In the rows, zero is written as 128.
Each row has a class, written after it, and each block has its own classes.
[152 120  94 153 131 165  97 130 159  29 107 111 170 126 172 152 138 132
 160 126 126 144 148 111 139 150 167 132 122  96 121 165  94] -> vipeb
[113  99 134 163  99  95 252 106 129 101  86 110 105 108 117 158 189 124
 129  95  99 141 155 111 136 133 127 125 137 113 139 123 133] -> ruk
[142 118 136 146 122  98 142 118 130 118 104  97 114 130 111 131 135 105
 128 131 125 113 105 120 152 111 129 115 124 146 118 119  87] -> leru
[138  93 126 113 121 148 176  94 106 143 183 118 131 123 101 140 144 148
 108 118 138 113 131 122 115 141 137 152 137 136 166 130 146] -> Retag
[149 118 135 138 113 132 170 123  87 125 188 121 139 118  74 168 157 119
 149  95 141 119 132 113 122 142 131 169 136 113 155 141 114] -> pav
[113 138 116 130 111 147 146 103 177 128  97 145 144 157 173 138 146 150
 149 105 148 107 138 123 114 117 139 115 135 100 125 115 164] -> fug
[143 115 119 141 104 144 210 112 163 112 131 118 110 138 141 135 148 155
 163 114  89 177 142 115 112 133 139 117 119 103 130 136 148] -> tuze
[166 148 131 122 121 147 159 116  99 130 184 103 140 127  66 148 164 105
 138 102 155 126 141 119 132 139 137 190 145 104 145 132 109] -> leru
[144 101 117 143 130 120 155 118 123 113 118 115 101 134 135 126 142 109
 137 120 122 139 125 123 157 151 127 114 125 136 115 121 107] -> ruk
[114 137 151 152 124 133 176  97 112 136 156 120 153 136 123 173 187 108
 161  83 146 117 135  87  83 123 148 168 151  97 146 145 124] -> mer
[146 112 112 128 140 156 129 119 103 113 147 123 133 119 120 131 139 118
 119 124 147 129 132 129 141 145 132 139 143 126 141 131 119] -> ruk
[125 137 117 148 146 130 109 133 131 173 106 118 128 117 116 135 112 171
 139 132 123 187 122 124 156 116 128 132 146 135 128 109 139] -> fug
[127 154 147 103 117  98 118 135 137 135  99 122 145 119  96 142 146 132
 118 132 134 141 105 135  81  52 121 115 124 109 138 120 147] -> zoka
[130 118 105 103  88 105 135 113 169 105 135 179 156 156 136 144 152 147
 117 129 138  79 104 126  88  96 153 152 110  85 144 113 145] -> pav
[155 138 123 100  96 120 128 136 128 111 132 146 158 117  81 152 124 139
 143 105 129 116 133 147 134 162 132 118 132 126 150 124 137] -> fug
[153 119 133 116 145 174 190 114 142  84 138  99 138  97 194 127 148 176
 110 128 106 167 129 118 112 143 145 142 136 117 157 140 142] -> Retag
[139 120 164 170  98 129 215  90 136 143 122  89 124 131 116 163 189 121
 139 100 150  77 122  84 142  77 153 140 145 123 134 119 108] -> mer
[149 113 108 146 108 100 241 108 115 139 177 131 115 127  90 159 195 129
 108 103 138 119 138  97 103 160 117 176 137 111 167 115 155] -> mer
[136  89 154 182  84 125 159 108 147 175 112 108 111 151 118 141 160 145
 156 138 160 120 153  73 137  80 161 121 135 113 120 141 122] -> vipeb
[125 148 131 121 141 134 142 140  89 106 150 117 155  96 104 127 131 140
 106 113 159 139 132 153 104 146 116 150 138 134 147 126 143] -> leru
[110 188 138 113 141 138 112 150 120 130 100 129 141 106 142 107 134 180
  86 115 113 135 121 173 121 125 106 127 129 139 122 104 156] -> Vof
[160 114 113 135 121 103 150 141 147  74 143  85 134 148 158 149 183 110
 116 138 125 117 137  75 118 132 150 161 111 108 119 168 108] -> mer
[154 103 107 157 108 152 169  94 123 129 142 115 130 138  85 141 152 131
 161 103 154 150 156  87 122 146 152 168 144 114 138 133 119] -> mer
[125 119 159 136 131 130 190  98 115 140 153 108 144 132 135 114 187 172
 123  96 144 123 121  94  50 110 143 160 127 115 142 132 149] -> nuno
[151 121 130 143 136 151  95 142  95 153 154 106 124 124 113 139 119 110
 174 121 148 168 158 107 143 157 133 135 135 126 110 158 113] -> fug
[135 139 127 124 102 100  94 128 149 140  85 130 156 123  72 176 159 135
 153 109 116 156 156 131 129 105 154 134 131  86 117 134 125] -> pav
[122 102 159 139  82 114 238  86 121 136 128 105 102 160 107 143 166 136
 135 111 114 105 150 101 117 115 135 137 141 118 152 126 132] -> Vof
[119 130 144 123 137 140 126 145 137 116 122 158 122  84 144 130  99 129
 105 142 100 108 135 162 167 118 126 116 138 142 126 120 123] -> Retag
[ 85 108 137 156 124 140 200  88 140 160  83 118  90 141 125 109 138 170
 141 102  99 166 144 122 149 133 116 127 143 147 135 104 153] -> leru
[141 154 112 112  96 102  95 137 163 129 138 140 145 156  90 153 130 111
 137 139 127  90  82 115 133  73 137 151 118  92 132 120 110] -> nuno
[ 91 140 142 140 147  93 121 140 111 130  94 133 157 118 117 133 124 169
  93 117 124 160 132 138 115 120 118 118 154 154 131 112 152] -> pav
[174 156 114 116 103 100  92 166 156  86 114 126 149 132 130 147 132  98
 143 136 125 159 128 114 109 107 136 117 105  93  95 149 114] -> vipeb
[110 136 148 130 121 148 195 117 123  88 122 141 124 119 146 128 145 132
 115 134 104  88 139 124 119 102 124 182 137  98 155 125 123] -> leru
[126 110 108 146 110 160 175 104 170 119 115 115 132 149 202 139 153 133
 128 147 175 112 151  85 115 101 153 154 129  71 137 140 146] -> vipeb
[158 112 129 106 119 137 122 116 131 146 166 117 123 120  69 130 130 138
 127 128 128 121 115 134 141 107 146 155 131 131 147 127 112] -> Retag
[132  80 138 148 103 116 188 100 115 134 122 126 104 153 102 168 152 118
 174 124 105 154 175  85  89 133 123 117 127 100 145 158 140] -> zoka
[159 104 150 147 107  77 148 134 152  99  90 124 111 142  98 126 147 103
 154 128 123 113 138  90  88  54 130 116 123 114 101 142 101] -> fug
[135  95 144 139  86 127 201  87 180  36  53 112 148 131 171 141 157 125
 134 113  98  77 161 105 133 104 177 110 118 114 109 138  95] -> leru
[122 160 145 143 132 128 140 118 110 156 123 112 140 134 113 117 175 156
 108 112 171 118 109 110  88 110 122 165 149 126 149 110 143] -> mer
[143 141 120 132  99 120 160 137 157 123 124 108 128 142 132 134 160 166
 130 115 119 133 135 103 117 122 138 155 115 105 125 138 129] -> Vof
[144 133 126 114 119  96 107 112 167 137  46  97 126 137 109 118 168 141
 104 124 130 120  95 122 169  79 150 132 126 126 113  94 100] -> ruk
[124  89 105 147  92 145 187 104 199  56  75 152 106 129 185 128 125 110
 152 128  67  97 141 117 150 128 138  82 108 109 114 136 112] -> nuno
[116 141 156 143 137  90 184 124 118 152 116 111 115 118  98 137 175 145
 116  86 141 105 110 123 109  97 102 157 130 127 136 103 131] -> pav
[106 102 142 166 143 145 194  83  89 130 148  85 120 128 117 132 167 127
 122 111 144 110 134 115 141 131 141 153 147 145 150 117 110] -> zoka
[135 103 133 134  93 101 127 127 141 113 116 149 132 149 110 158 128 105
 141 140 119  90 129 111 149 130 146 109 131 120 133 136 106] -> tuze
[131 111 163 114 108 113 177 132 137  80  84 110 126 124 156 121 144 151
 126 125 114 120 142 106 105 103 136 137 107 120 120 143 129] -> leru
[114 133 153 121  90 126 160  97 148 111  78 135 128 141 119 147 162  99
 152 104 120  97 139 127 128  75 146 119 124 100 114 113 124] -> zoka
[145 113 145 154 141  96 140 128 120 112 107  87 101 122 119 115 155 116
 124 124 119 131 112 125 154 118 126 114 117 153 108 121  92] -> vipeb
[137  98 128 150 126 111 161 119 117 101 103 105 102 132 140 123 136 106
 132 129 125 125 126 122 151 133 129 107 123 140 109 123 100] -> ruk
[138 147 116 136 160 134 104 155 129  22  94 122 163 105 189  85 130 136
 101 128 117 161 126 127 102 130 138 133 132 142  98 133 108] -> fug
[120 155 136 134 106 100 155 110 118 176 114 107 153 132  85 150 171 161
 116  97 165 140 103 119  89  80 128 147 137 112 140  98 155] -> pav
[141 125 141 144 102 128 236  98 116 131 165  93 127 167 142 140 187 139
 115 113 140 116 157  69  77 130 137 179 146  97 152 144 136] -> Vof
[153 147 159 137 162 166 100 139 117 158 160  91 132 101 125 127 140 142
 159 128 163 134 130 134  79  95 125 125 123 110 132 160 117] -> zoka
[103 121 148 164 140 140 164 107 123 132  75  95 103 144 161 116 124 139
 159 126 106 171 138 107  96 101 114 106 139 123 118 139 124] -> ruk
[122 151 162 135 157 107 129 129  88 155 131  88 138 117  80 113 156 152
  92 131 149 103 108 118  96 101 113 173 144 144 161 120 106] -> zoka
[120 149 126 160 161 148 107 126 143 112  41  72 131 133 194  86 127 193
 102 130 120 174 120 121 168 152 126 109 132 166 106 107 121] -> vipeb
[141 140  84 133 103 141 105 138 178 100  91 155 152 152 152 134 109 135
 167 128 168 156 172 122 121 145 146 129 134  79 107 131 151] -> fug
[130 140 128 138 144 147 164 139  91  88 135 106 148 108 134 137 128 152
 123 100 125 166 152 124 119 171 118 143 134 147 127 134 148] -> mer
[126  93 142 174 126 128 169 101 126 163  97 105  97 124 120 150 152 135
 146 128  91 142 134  76 160 118 134 135 142 140 135 134 103] -> mer
[130 126 133 141 165 164 178 115  71 128 204 102 132 117 130 121 158 129
 111 106 146 125 136 116 116 184 117 176 147 133 157 136 130] -> nuno
[127 119 130 142 115 124 141 116 174  92  67  94 142 119 141 128 141 160
 137 127 104 132 126 125 138 116 160 103 123 125 125 136 104] -> tuze
[159  97 125 178 109 112 192  87 130 142 118  71  90 175  90 138 189 105
 170 112 142 161 159  63  87 112 131 138 135 106 118 148 118] -> mer
[129 135 132 122 146 113 136 157 113 104 136 116 145  93 131 153 168 149
 119 105 145 141 137 155 128 165 124 125 129 118 141 141 148] -> ruk
[137 111 120 132 132  73 122 130 146 111 101 107 137 127 109 117 163 143
 101 121 128 145 126 128 128 131 146 122 115 144 113 121 120] -> vipeb
[153 167 150 112 158 122  91 141 117 106 107 102 162 114 118 110 151 143
  90 117 115 159 108 118 117 105 134 150 142 148 115 124 106] -> leru
[ 90 134 146 154 132 113 172 119 106 111 101 146 135 146 146 140 160 144
 120 112 131 121 141 118 101 123 119 141 155 114 139 117 151] -> ruk
[140 123 131 152 143 104 143 129 120 131 109 100 101 116 117 118 144 116
 134 112 115 157 122 129 145 141 114 102 119 146  98 116 114] -> nuno
[103 107 145 137 170 127 154 134  89  98 137 126 102  84 156 112  97 106
  93 154  81 138 132 154 131 148 101 110 143 164 142 137 114] -> Retag
[115 134 168 109 117 128 166 123 124 133 111 128 140 119 145 133 121 170
 151 106 120 130 111 127  90  90 128 120 120 127 136 120 155] -> fug
[121 132 121 138 144 124 173  90 132 135 105 112 134 136 139 126 190 164
  99  85 129 116 115 112 113 144 126 150 130 143 135  97 149] -> mer
[138 114 118 159 106 143 159 100 188  80  70 131 116 145 170 116 141 148
 154 125 111 129 147 118 119 116 153 113 126 104 107 124 117] -> Retag
[136 118 126 128 124 121 155 119 106 134 152 115 137 112  83 152 165 140
 129 103 117 161 138 123 113 133 134 158 133 114 146 136 131] -> pav
[128 142 117 130 116 148 166 114 173  78 111 165 153 110 157 157 155 121
 124 116 108  96 132 126 151 122 157 155 147  95 145 115 120] -> mer

A new block, with new classes.
[116 149 135 131 110 126 123 103 138 142 107 142 165 146 154 159 135 133
 106 113 136 155  77 149 143  99 146  88 156 153 125 135  92] -> nako
[155 135 120  99 110 136 112 178 142 127 105 119 117 146 142 140 163 189
 126 156 129 135 120 132 132 110 169  99 128 132 152 147 134] -> koni
[116 137 145 151 109 132 125 127 127 109  86 108 124 136 162 138 116 135
 153 147 142 135  92 150 109 109 113 107  83 118 128 145 135] -> letug
[104 108 123 124 142 142 159 140 101 137 121 152 132 151  88 166 143 122
  86 118 106 133  98 134 132  94 124 120 155 162 165 141 124] -> nako
[114 122 140  97 158 158 143 138 127 149 117 178 148 151  87 169 138 128
  60 104 104 133 109 125 135 107 140 126 165 177 155 132 141] -> geso
[135 128  95  94  88 138 122 143 132 121 103 102 122 138 116 121 163 200
 140 142 112 141 151 137 128 101 148 109 141 162 132 132 144] -> lup
[163 132 124 105 130 145 131 171 118 120 100 139 124 130  75 121 152 188
 123 133 121 138 125 120 126  93 148 109 135 163 131 157 138] -> bagib
[106 118 133 119 145 152 157 154 117 152 123 160 114 143  77 184 114  97
  74 125  82 122 107 119 115 110 136 118 155 161 176 138 150] -> nako
[109 160 168 132 119 169 129 122 161 116  87 121 113 130 181 116 125 138
 173 122 180 153  95 156 116 115 112 100  96 115 135 136 121] -> Dol
[ 98 141 117 109 133 159 150 127 123 129 182 158 121 142 129 146 130 156
  91 118 116 142 143 158 114 163 165 109 174 145 129 105 116] -> koni
[ 92 101 149 102 150 149 148 180 107 146 102 186 105 166  96 169 134 101
  95 100  98 108  93 120 127  72 155 117 177 161 157 111 128] -> letug
[165 162 183 145 127 168 149 142  93 169 133 139 161 131 160 167 114 135
 121 179  80  58  75 182 128 167  95 129  71 157 252 154 177] -> koni
[111 124 141 110 120 148 117 148 141 134  90 176 155 153 166 169 152 137
  97 135 107 152  94 146 149  94 153 100 171 139 121 162 100] -> bagib
[142 142  97  99 125 152 130  88 116 144 159 163 128 156 152 142 110 150
  99 139 114 132 153 144 139 164 150 146 155 130 102 126 148] -> lup
[143 147 104  93 127 178 163 127 103 152 143 189 149 161 133 146 122 130
  93 129 136 127 163 126 146 184 137 107 150 120 119 144 161] -> nako
[138 109 118 102 122 112 125 198 134 146  95 116 119 134  74 145 158 188
 110 139 114 121 134 105 101  84 182  95 142 151 140 137 132] -> letug
[106 120 126 122 109 111 124 126 143 131 106 148 140 139 146 195 132 104
 105 124  99 141 111 122 156  88 183 112 160 140 130 145 106] -> tet
[143 142 109 102 130 161 132 104 114 149 152 165 118 167 140 140 112 135
 111 136 137 123 147 135 137 151 153 131 155 107 124 120 137] -> Dol
[ 52 127 126 132 139 147 142  90 117 119  69  98 105 107 161 110  74  22
 215  91 173 129 128 150 113  96 143 108 142 142  76  97 115] -> lup
[109 110 140  98 140 150 145 154  99 131 117 194 140 153 101 143 132 149
  57 125  89 131 101 146 126 108 128 125 161 154 175 138 117] -> geso
[114 126 177 104  92 125 129 128 187 148  95 166 156 123 172 162 119  88
  83 106 124 141 107 130 173  97 193 106 140 122 138 159  88] -> geso
[129 152 137 132 147 143 153  91 148 102 188 129  71 125  71 124 117 166
 134  95 166 156 134 154 109 136 168 125 147 112 114 109 116] -> letug
[115 157 153 106 143 215 176  97 124 147 139 165 111 128 161 114 129 168
 130 129 154 141 141 177 137 132 156  98 151 148 161 143 110] -> Dol
[111 139 121 120 134 161 154 126 103 125 170 140 106 146 105 138 106 123
 101 116 143 140 137 149 117 150 179 110 154 122 138 119 112] -> koni
[146 145 113 117 129 156 147 101  92 159 133 151 125 142 160 114 119 128
 120 130 153 131 131 145 146 140 168 124 132 127 118 139 123] -> nako
[106 145 154 155 131 147 124 113 124 120  80 116 111 112 182 111 119 125
 172 134 145 138 110 150 125  95 119 105  99 143 139 131 109] -> letug
[139 152 125  87 119 125 131  93 175 118 138 159 135 164 122 181 112 158
 110 131 143 132  97 140 138 122 138 103 163  99 127 130 136] -> seri
[ 90 120 134 126 122 140 176 147 132 131 155 156 158 165 154 196 152 186
  78 137 124 142 116 138 160 110 171  94 144 166 124 192 106] -> bagib
[ 95 124 131 121 145 160 161 137 105 137 182 150  97 152 119 117 114 158
 101 120 133 125 140 152 115 145 162 127 165 132 143 125 104] -> lup
[118 123 134 118 163 126 135 127 142 110  79 119 108 118 132 125 121 123
 178 118 176 123 139 100 118  89 124 147  78 134 100 119 135] -> tet
[103 123 145 111 112 130 126 132 152 132 113 151 168 181 145 198 124 148
  76 132 116 147  95 143 140 100 153 110 145 148 119 160  95] -> lup
[114 128 148 121 141 150 124 131 141 105  86 132 108 143 144 130 107 127
 157 142 148 143 112 146  97 106 120 125 104 120 104 137 117] -> Dol
[156 120 107  81 119 149 119 175 126 132  81 115 119 136  74 130 157 167
 118 146 113 140 149 135 127 106 158 101 149 144 141 163 150] -> geso
[ 95 100 123 109 150 100 147 175 114 158 124 145 132 153 115 156 117 153
  67 134 120 114 115  87 106  96 145 132 114 150 146 135 122] -> seri
[110 114 130 123 126 124 142 174  98 133 123 192 135 147  98 124 118 153
  58 120  79 118  81 105 111  97 102  99 165 174 169 113 111] -> nako
[117 141 144 109 130 129 124 131 149 149 101 147 144 144 164 171 143 138
 126 107 142 142  81 137 166  94 141  95 158 158 118 148 104] -> tet
[115 114 141 107 145 138 130 153 111 158 125 153 128 161  92 161 137 100
 114 104 120 119 115 138 138 110 134 132 164 138 159 122 110] -> Dol
[134 141 122 117 142 149 141 124 109 139 154 159 122 152 149 125 105 113
 118 130 129 118 144 133 142 158 160 121 151 130 103 135 130] -> seri
[121 133 141 102 120 187 145 110 113 170 126 114  90 144 167  96 113  98
 126 119 150 125 142 147 144 119 158 146 116 120 124 123 141] -> vesim
[157 117  95  83 117 140 137 154 127 133  92 146 121 143 119 128 159 189
 117 160 125 132 157 114 135  93 178 107 142 137 131 151 134] -> nako
[120 145 149 106 115 128 122 136 158 142 103 157 155 143 159 184 137 143
 115 119 124 145  80 150 163 110 132  78 170 142 131 161  98] -> tet
[102 155 163 159 117 143 163 145 139 123 166 108 113 110 113 118 119 100
 154  93 150 108 117 151 120 157 196  89 143 133 155 125 144] -> geso
[131 125 110 108  97 123 138 185 122 105 106 108 106 128 116  96 168 194
 148 131 117 134 129 118 125  89 166  90 143 161 136 127 153] -> vesim
[111 179 137 146 165 150 145 109 129 136 104  81 113  99 171 111 140 177
 190 105 195 159 163 108 138 110 135 123  44 208 105 132 132] -> tet
[100 130 127 134 148 132 112 134 128 125  72 104 119 125 149 133 104  96
 173 136 158 120 113 122  96 110 113 112 112 116 107 120 133] -> tet
[103 146 144 106 111 126 134 132 156 136 118 150 170 156 132 184 142 150
  94 100 124 147  93 143 163 106 152  78 167 177 134 146 113] -> geso
[101 131 140 137 164 151 126 116 126 108  90 122 110 126 146 126 120 120
 142 130 141 147 111 142 122 103 100 133 103 154 134 140 134] -> geso
[105 125  53  89 134  62 126 178  88 143 148  84 108 129  70 132 168 234
 137 120 162 151 157 117 115 113 151  95 150 142 161 107 101] -> koni
[120 137 116 147 167 127 166 145  79 150 209  95 126 157  60 118 133 180
 123  99 194 117 174 111 123 159 140 147  88 142 120 133 115] -> bagib
[108 169 174 166 118 197 121 155 159  89  74  95 145 140 221  99 134 158
 215 167 151  93 130 143  92 137 102  76  67 161 105 127 155] -> tet
[124 158 134 121 114 169 148  96 125 109 180 162 109 146 102 136 117 168
 104 121 113 152 151 161 141 129 166 116 160 140 136 130  95] -> bagib
[126 108 142 111 153 148 141 154 106 130 110 146 128 158  78 167 127 101
  95 116 119 118 102 127 128  85 153 138 130 158 160 127 121] -> koni
[104 132 145 136 156 152 123 104 132 137  90 102 122 121 120 125  85 103
 142 135 151 141 138 134  91 108 100 129  90 138 118 129 101] -> Dol
[122 120 146 118 137 168 138 161 114 159 120 168 140 147 113 143 136 134
  74 126  90 122 113 125 120 117 126 118 152 168 166 134 131] -> Dol
[151 136 107 118 118 142 122 148 138 140 109 116 125 126 113 130 152 173
 124 144 124 135 134 115 114 116 159  97 146 143 143 139 153] -> Dol
[102 141 151 122 124 120 135 138 155 136 121 144 148 156 169 183 136 135
 117 125 129 136  77 147 155 106 156  83 160 148 136 159 106] -> seri
[126 155 125 141 139 170 138 153 106 126 171 125  85 150 151 121 130 167
 128 150 148 130 146 144 138 147 184  89 146 118 183 140 106] -> koni
[153 148 112  81 109 151  91 138 126 143  65 122 121 138 139 120 162 154
 177 143 130 146 157 155 111 106 186 125 134 132 115 109 133] -> Dol
[134 102 160 162 213 175 146 161 122  99  77 148  50 117 181 121  98  66
 187 174 122 110 124 117 134  71 208 123 137 164 106 189 121] -> Dol
[112 135 162 109 108 122 125 131 166 125 123 146 135 158 168 166 124 144
 110 128 109 142  82 156 162  94 139  97 158 144 125 150  96] -> vesim
[153 148 104  97 115 101 100 141 152 110 106 128 129 142 110 146 136 168
 134 135 131 150 138 107 116 131 133 124 119 104 118 115 170] -> vesim
[131 136 125 105 140 159 142 119 102 152 146 180 120 154 153 123 104 123
 110 125 137 126 142 138 127 154 160 137 145 119 106 121 122] -> Dol
[142 147 139 113 104 127 147 127  70 163 167 160 129 179 131 106 106 170
  91 121 156 120 120 154 136 126 190 132 111 118 148 120  65] -> nako
[ 93 130 142 108 149 179 156 108 144 108 175 144  98 132  58 119 127 119
 118  95 139 137 177 167 121 150 144 126 177 110 154 106 103] -> geso
[109 117  92  86 117 116 130 171 131 140 100 103 130 116  91 128 158 187
 122 132 113 138 179 113 124 105 155  91 145 179 131 137 132] -> geso
[112 150 161 169 126 144 115 102 175 118 120  91 100 151 228 161 156 120
 160 128 160 155  78 157 201  67 214  92 143 157 131 180  95] -> geso
[129 138 108 109 127 189 138 110  86 146 140 177 137 158 155 119 126 145
  98 145 112 121 154 147 124 143 166 133 156 136 108 123 137] -> bagib
